Below is a small trained network, with its code and all its weights. Each question gives an input and a class and asks what happens when units are switched off, that is, made to give their printed mean instead of their output.

import numpy as np


def w(rows, s, z=0):
    codes = np.array(rows[::2]) - 128.0
    scale = np.full(codes.shape[1], s)
    scale[-1] = z or s
    return codes * scale


def norm(h):
    return h / np.sqrt((h * h).mean(-1, keepdims=True) + 1e-5)


def f(y):
    return np.maximum(y, 0)


def log_softmax(a):
    a = a - a.max(-1, keepdims=True)
    return a - np.log(np.exp(a).sum(-1, keepdims=True))


def net(x, mask):
    res = np.array(x, float).reshape(1, 5) / 4 @ E
    u = 0
    for l in range(2):
        y = f(norm(res) @ A[l][:, :-1].T + A[l][:, -1])
        res = res + np.where(mask[u : u + 11], y, B[l][:, -1]) @ B[l][:, :-1]
        u += 11
    return log_softmax(norm(res)[-1] @ U[:, :-1].T + U[:, -1])


A, B = {}, {}
E = w([
[189,193,252,147],'x0',
[44,20,212,210],'x1',
[41,194,141,93],'x2',
[142,188,64,245],'x3',
[128,131,130,129],'x4',
],0.0038)
A[0] = w([
[191,98,93,104,82],'L0N0',
[108,56,186,164,169],'L0N1',
[250,40,141,128,120],'L0N2',
[194,183,93,89,1],'L0N3',
[210,101,110,191,184],'L0N4',
[140,132,176,214,96],'L0N5',
[144,152,96,179,138],'L0N6',
[199,80,123,176,83],'L0N7',
[232,2,60,153,77],'L0N8',
[122,79,137,192,45],'L0N9',
[37,189,136,151,149],'L0N10',
],0.0079,0.0036)
B[0] = w([
[131,64,94,80,179],'L0N0',
[186,72,108,190,251],'L0N1',
[1,219,167,65,234],'L0N2',
[180,86,162,135,188],'L0N3',
[67,249,134,176,244],'L0N4',
[138,49,106,155,198],'L0N5',
[21,111,144,206,197],'L0N6',
[32,211,238,10,185],'L0N7',
[38,172,121,62,253],'L0N8',
[82,40,222,126,173],'L0N9',
[13,164,211,100,213],'L0N10',
],0.0044,0.0038)
A[1] = w([
[115,70,69,123,91],'L1N0',
[24,51,33,150,190],'L1N1',
[171,169,112,81,145],'L1N2',
[140,219,91,185,12],'L1N3',
[255,98,72,75,3],'L1N4',
[193,54,151,12,150],'L1N5',
[181,131,211,181,113],'L1N6',
[105,109,154,148,229],'L1N7',
[161,59,186,36,88],'L1N8',
[208,210,35,98,191],'L1N9',
[140,180,201,125,209],'L1N10',
],0.0087,0.002)
B[1] = w([
[196,183,112,117,154],'L1N0',
[195,140,127,97,254],'L1N1',
[166,40,179,101,174],'L1N2',
[101,125,158,158,177],'L1N3',
[194,109,164,120,142],'L1N4',
[85,189,117,254,185],'L1N5',
[201,151,56,44,172],'L1N6',
[179,182,162,71,194],'L1N7',
[103,178,128,213,183],'L1N8',
[119,75,213,143,205],'L1N9',
[108,80,2,88,215],'L1N10',
],0.0086,0.0059)
U = w([
[22,176,169,61,164],'0',
[84,215,152,255,143],'1',
[191,31,248,140,170],'2',
[136,179,131,112,209],'3',
[214,154,43,74,135],'4',
[131,81,71,175,30],'5',
[143,31,43,207,3],'6',
],0.01,0.0061)

Each question gives the input, the list of numbers given to net, and the class t.
The units are the neurons (one row each of A and B). Each row of codes is followed by its name. A weight is (code - 128) times the scale printed after its matrix; where a second scale follows, it is the last column's (A, B and U).
mask holds one flag per neuron, layer by layer. A switched-off neuron (its flag False) gives its mean, the last column of its row in B, instead of its output. The means were averaged over made-up inputs and are rounded, as every weight is.
A unit's drop is (log p(t) with every unit on - log p(t) with that unit switched off) / (log p(t) with every unit on - log p(t) with every unit switched off).
The circuit of an input: a set's keep is (log p(t) with only the set's units on - log p(t) with every unit switched off) / (log p(t) with every unit on - log p(t) with every unit switched off). Starting from the 12 units with the biggest drops (on a tie, the unit counted first), units are removed one at a time, each time the one whose removal leaves the highest keep (on an exact tie, the one counted first), for as long as the keep stays at least 0.8.
units of the circuit, in order: the units of the circuit, biggest drop first
top k neurons: the k neurons with the biggest drops, biggest first
k most important neurons of layer l: the k neurons of layer l with the biggest drops, biggest first
input [6,-5,3,2,3], class 4: units of the circuit, in order : L1N10
input [-8,7,5,-5,4], class 4: units of the circuit, in order : L1N1, L1N9, L1N0, L0N2
input [4,3,3,-5,-4], class 1: top 2 neurons : L1N8, L0N4
input [7,4,-6,-2,-6], class 4: units of the circuit, in order : L1N6, L1N10
input [-7,7,-8,3,-7], class 0: top 4 neurons : L0N8, L0N7, L0N2, L0N4
input [5,2,-3,-5,-7], class 3: 2 most important neurons of layer 1 : L1N6, L1N8
input [0,-8,-6,-7,6], class 2: top 4 neurons : L1N2, L1N9, L1N4, L0N10
input [5,-8,-8,-1,5], class 0: units of the circuit, in order : L0N2, L1N1
input [7,0,-8,6,8], class 0: top 2 neurons : L0N7, L0N2
input [7,8,-8,-2,3], class 0: top 3 neurons : L0N2, L0N7, L0N4
input [-8,6,4,-1,3], class 4: top 2 neurons : L1N1, L1N9
input [6,-6,-2,-1,6], class 2: units of the circuit, in order : L1N9, L1N2
input [7,-2,5,2,4], class 4: units of the circuit, in order : L1N10, L0N2
input [7,-2,4,-8,1], class 1: top 3 neurons : L1N5, L1N8, L0N4
input [7,-3,-7,-7,1], class 0: units of the circuit, in order : L0N2
input [7,8,3,4,-7], class 2: units of the circuit, in order : L0N5, L1N5, L1N6
input [-7,-8,-6,7,6], class 2: top 3 neurons : L1N9, L1N10, L1N5
input [-8,6,1,-5,-1], class 4: top 2 neurons : L1N1, L1N0
input [1,5,-3,-4,6], class 3: 3 most important neurons of layer 0 : L0N6, L0N1, L0N0
input [8,-8,-2,-8,5], class 1: units of the circuit, in order : L1N5
input [8,-2,-7,0,3], class 4: top 2 neurons : L1N10, L1N6
input [5,-4,-7,-3,0], class 0: top 2 neurons : L0N2, L1N1
input [8,4,3,-2,6], class 4: 2 most important neurons of layer 1 : L1N6, L1N10
input [6,-5,7,-8,3], class 1: units of the circuit, in order : L1N5, L1N8, L0N4, L0N2
input [-3,-5,-4,-5,1], class 1: top 2 neurons : L1N5, L1N8
input [-4,-5,-8,-7,3], class 0: units of the circuit, in order : L0N2, L0N8
input [0,-2,-2,-8,-4], class 1: units of the circuit, in order : L1N5
input [1,-7,-5,0,4], class 2: 2 most important neurons of layer 1 : L1N9, L1N2
input [-6,-8,-8,-1,1], class 0: top 2 neurons : L0N8, L0N2
input [8,1,-7,-2,-6], class 4: 2 most important neurons of layer 0 : L0N10, L0N1
